Below are the code and all the weights of a small trained network. Each question names an input and a target symbol and asks about switching units off, where a switched-off unit gives its printed mean instead of its output.

import numpy as np


def w(rows, s, z=0):
    codes = np.array(rows[::2]) - 128.0
    scale = np.full(codes.shape[1], s)
    scale[-1] = z or s
    return codes * scale


def f(y):
    return y / 2 * (1 + np.tanh(0.7978845608 * (y + 0.044715 * y**3)))


def softmax(a):
    e = np.exp(a - a.max(-1, keepdims=True))
    return e / e.sum(-1, keepdims=True)


def log_softmax(a):
    a = a - a.max(-1, keepdims=True)
    return a - np.log(np.exp(a).sum(-1, keepdims=True))


def net(x, mask):
    ids = ['αδεθλξ'.index(c) for c in x.split()]
    T = len(ids)
    res = E[ids] + P[:T]
    u = 0
    for l in range(2):
        q, k, v = (res @ M[l].T for M in (Q, K, V))
        z = softmax(np.where(np.tri(T) > 0, q @ k.T / 3**0.5, -1e9)) @ v
        res = res + np.where(mask[u], z, O[l][:, -1]) @ O[l][:, :-1]
        u += 1
        y = f(res @ A[l][:, :-1].T + A[l][:, -1])
        res = res + np.where(mask[u : u + 8], y, B[l][:, -1]) @ B[l][:, :-1]
        u += 8
    return log_softmax(res[-1] @ U[:, :-1].T + U[:, -1])


Q, K, V, O, A, B = {}, {}, {}, {}, {}, {}
E = w([
[150,172,104,151,103,67,171,73,168,158,121],'α',
[135,92,83,102,108,185,39,130,114,113,157],'δ',
[70,71,116,123,69,114,138,78,136,137,135],'ε',
[62,98,210,166,138,141,109,181,92,179,124],'θ',
[131,125,142,65,126,2,130,150,117,135,47],'λ',
[149,50,148,159,142,88,105,98,159,112,158],'ξ',
],0.024)
P = w([
[87,149,113,140,110,195,111,111,123,109,167],'0',
[163,163,142,175,159,126,132,82,64,164,99],'1',
[63,92,97,79,120,165,124,77,102,119,179],'2',
[69,62,90,62,109,133,134,110,135,117,156],'3',
[152,113,139,122,89,7,154,126,127,168,111],'4',
[158,112,140,113,114,37,139,88,112,202,102],'5',
],0.012)
Q[0] = w([
[122,2,114,123,94,100,101,69,40,169,110],'L0H0',
[164,44,136,127,136,88,163,10,180,174,147],'L0H0',
[131,108,112,109,159,161,109,199,208,39,140],'L0H0',
],0.0073)
K[0] = w([
[228,30,102,114,67,75,66,121,100,68,147],'L0H0',
[201,55,2,129,155,134,80,209,86,243,169],'L0H0',
[219,184,144,115,124,217,172,85,70,97,111],'L0H0',
],0.0051)
V[0] = w([
[163,96,89,106,50,172,66,207,31,158,110],'L0H0',
[105,118,101,107,253,54,141,144,111,45,110],'L0H0',
[158,44,161,206,214,102,80,154,148,63,196],'L0H0',
],0.0061)
O[0] = w([
[169,106,209,70,45,2,54,101,240,78,66,93],'L0H0',
[75,85,83,104,206,120,76,116,80,120,111,145],'L0H0',
[103,143,204,74,188,124,192,132,179,112,168,254],'L0H0',
],0.0091,0.0098)
A[0] = w([
[159,123,178,101,150,113,77,111,135,138,140,51],'L0N0',
[149,22,220,105,109,132,67,253,94,170,131,165],'L0N1',
[159,64,116,142,73,74,146,22,113,104,172,108],'L0N2',
[119,125,181,101,113,177,95,75,143,140,184,109],'L0N3',
[179,149,92,187,73,173,86,167,218,102,149,98],'L0N4',
[146,98,198,193,163,126,117,147,132,46,224,70],'L0N5',
[177,117,126,160,166,75,119,102,118,176,195,4],'L0N6',
[165,107,110,157,137,125,159,67,189,92,149,127],'L0N7',
],0.0061,0.0014)
B[0] = w([
[71,166,128,143,127,112,183,128,107,140,162,161],'L0N0',
[34,106,77,130,93,142,104,34,25,148,236,200],'L0N1',
[55,80,112,30,83,122,126,119,213,157,51,232],'L0N2',
[201,152,137,160,206,123,133,117,150,161,119,191],'L0N3',
[209,254,163,99,102,132,183,158,65,214,53,131],'L0N4',
[40,187,137,120,168,142,44,190,80,242,107,254],'L0N5',
[138,199,172,144,132,110,89,155,215,152,151,199],'L0N6',
[69,181,133,119,93,102,124,111,164,213,131,205],'L0N7',
],0.0068,0.0077)
Q[1] = w([
[162,86,84,127,160,54,157,145,124,73,156],'L1H0',
[235,135,113,101,144,170,25,194,16,2,103],'L1H0',
[145,122,117,111,155,151,235,159,125,170,100],'L1H0',
],0.0055)
K[1] = w([
[160,135,53,173,94,95,143,104,187,64,91],'L1H0',
[156,166,91,210,142,237,117,208,239,96,77],'L1H0',
[151,254,73,116,59,135,147,136,97,77,166],'L1H0',
],0.0053)
V[1] = w([
[135,170,93,87,154,124,109,153,152,90,105],'L1H0',
[86,255,122,72,89,172,48,135,107,100,67],'L1H0',
[138,212,123,75,161,81,154,178,71,63,91],'L1H0',
],0.0072)
O[1] = w([
[138,45,131,186,95,91,60,109,140,203,160,19],'L1H0',
[139,51,126,84,132,58,184,145,142,151,117,61],'L1H0',
[134,106,102,67,177,147,129,247,120,128,143,2],'L1H0',
],0.011,0.0059)
A[1] = w([
[142,85,146,111,154,164,171,195,88,202,203,86],'L1N0',
[122,168,48,120,152,85,212,131,99,79,187,249],'L1N1',
[143,74,69,66,197,79,125,88,98,198,135,155],'L1N2',
[96,169,188,210,128,155,51,142,104,134,141,32],'L1N3',
[122,83,126,155,177,148,112,142,109,190,195,211],'L1N4',
[82,207,148,172,56,166,129,68,104,122,155,212],'L1N5',
[228,129,142,125,130,213,45,78,46,145,211,43],'L1N6',
[144,150,158,119,101,127,146,81,112,2,104,105],'L1N7',
],0.0072,0.0019)
B[1] = w([
[201,157,194,92,179,163,160,133,123,171,162,156],'L1N0',
[157,183,138,149,144,98,150,136,129,113,207,156],'L1N1',
[78,176,145,167,98,123,159,137,126,194,101,184],'L1N2',
[92,129,81,109,165,118,70,106,106,167,90,184],'L1N3',
[150,149,71,137,86,109,109,77,94,95,139,181],'L1N4',
[149,2,116,126,155,148,121,187,150,77,133,251],'L1N5',
[172,144,162,69,157,79,221,143,172,131,116,140],'L1N6',
[51,161,158,96,176,195,147,161,191,209,93,145],'L1N7',
],0.0098,0.018)
U = w([
[129,125,101,202,133,117,147,145,129,110,177,252],'α',
[81,165,109,97,116,124,137,132,95,175,148,91],'δ',
[172,86,127,70,135,126,121,93,126,133,123,190],'ε',
[78,131,145,160,131,198,130,195,142,137,103,42],'θ',
[81,145,1,102,171,111,82,117,116,152,99,86],'λ',
[68,130,137,98,216,94,140,120,147,120,168,139],'ξ',
],0.0059,0.0024)

Each question gives the input, a string of symbols that net reads in full, and the target symbol t.
The units are the heads (3 rows each of Q, K, V and O) and the neurons (one row each of A and B). Each row of codes is followed by its name. A weight is (code - 128) times the scale printed after its matrix; where a second scale follows, it is the last column's (O, A, B and U).
mask holds one flag per unit, layer by layer, with each layer's heads first. A switched-off unit (its flag False) gives its mean, the last column of its rows in O or B, instead of its output. The means were averaged over made-up inputs and are rounded, as every weight is.
A unit's drop is (log p(t) with every unit on - log p(t) with that unit switched off) / (log p(t) with every unit on - log p(t) with every unit switched off).
The circuit of an input: a set's keep is (log p(t) with only the set's units on - log p(t) with every unit switched off) / (log p(t) with every unit on - log p(t) with every unit switched off). Starting from the 12 units with the biggest drops (on a tie, the unit counted first), units are removed one at a time, each time the one whose removal leaves the highest keep (on an exact tie, the one counted first), for as long as the keep stays at least 0.8.
units of the circuit, in order: the units of the circuit, biggest drop first
most important unit: the unit with the biggest drop
k most important neurons: the k neurons with the biggest drops, biggest first
top k neurons in layer l: the k neurons of layer l with the biggest drops, biggest first
drop when u is switched off: that unit's drop, to one decimal
input δ λ α α ξ, target δ: units of the circuit, in order	[L1N5, L1H0, L1N2]
input δ α ξ α ε λ, target δ: units of the circuit, in order	[L1N5, L1N2]
input ξ ξ ξ ξ α, target α: units of the circuit, in order	[L0N5, L1N3, L1N1]
input ξ λ ξ ξ δ ε, target ε: units of the circuit, in order	[L0H0, L0N5]
input α δ θ α, target θ: top 2 neurons in layer 0	[L0N1, L0N5]
input ξ ξ α α ξ, target λ: most important unit	L1H0
input ξ α ξ δ, target ε: 2 most important neurons	[L1N6, L1N2]
input α ξ ξ ε, target θ: 2 most important neurons	[L1N7, L0N5]
input ξ ξ ξ, target λ: 3 most important neurons	[L0N5, L1N3, L1N4]
input ε ε θ δ, target θ: 2 most important neurons	[L1N7, L0N4]
input λ θ δ ξ, target ε: top 3 neurons in layer 0	[L0N2, L0N7, L0N5]
input λ ξ α ξ λ, target δ: top 2 neurons in layer 1	[L1N2, L1N5]
input ξ δ ξ ξ, target ε: 2 most important neurons	[L0N2, L1N5]
input θ δ α α ε, target ε: most important neuron	[L0N2]
input ξ ξ ξ α, target α: top 2 neurons in layer 1	[L1N3, L1N1]
input λ α ξ, target δ: drop when L0H0 is switched off	0.2
input ξ α δ α, target ε: drop when L1N3 is switched off	0.1
input ξ ε ε, target θ: drop when L1N3 is switched off	0.1
input ε ε α, target ε: drop when L1N0 is switched off	-0.1
input θ α ξ ξ λ δ, target ε: most important unit	L1N6
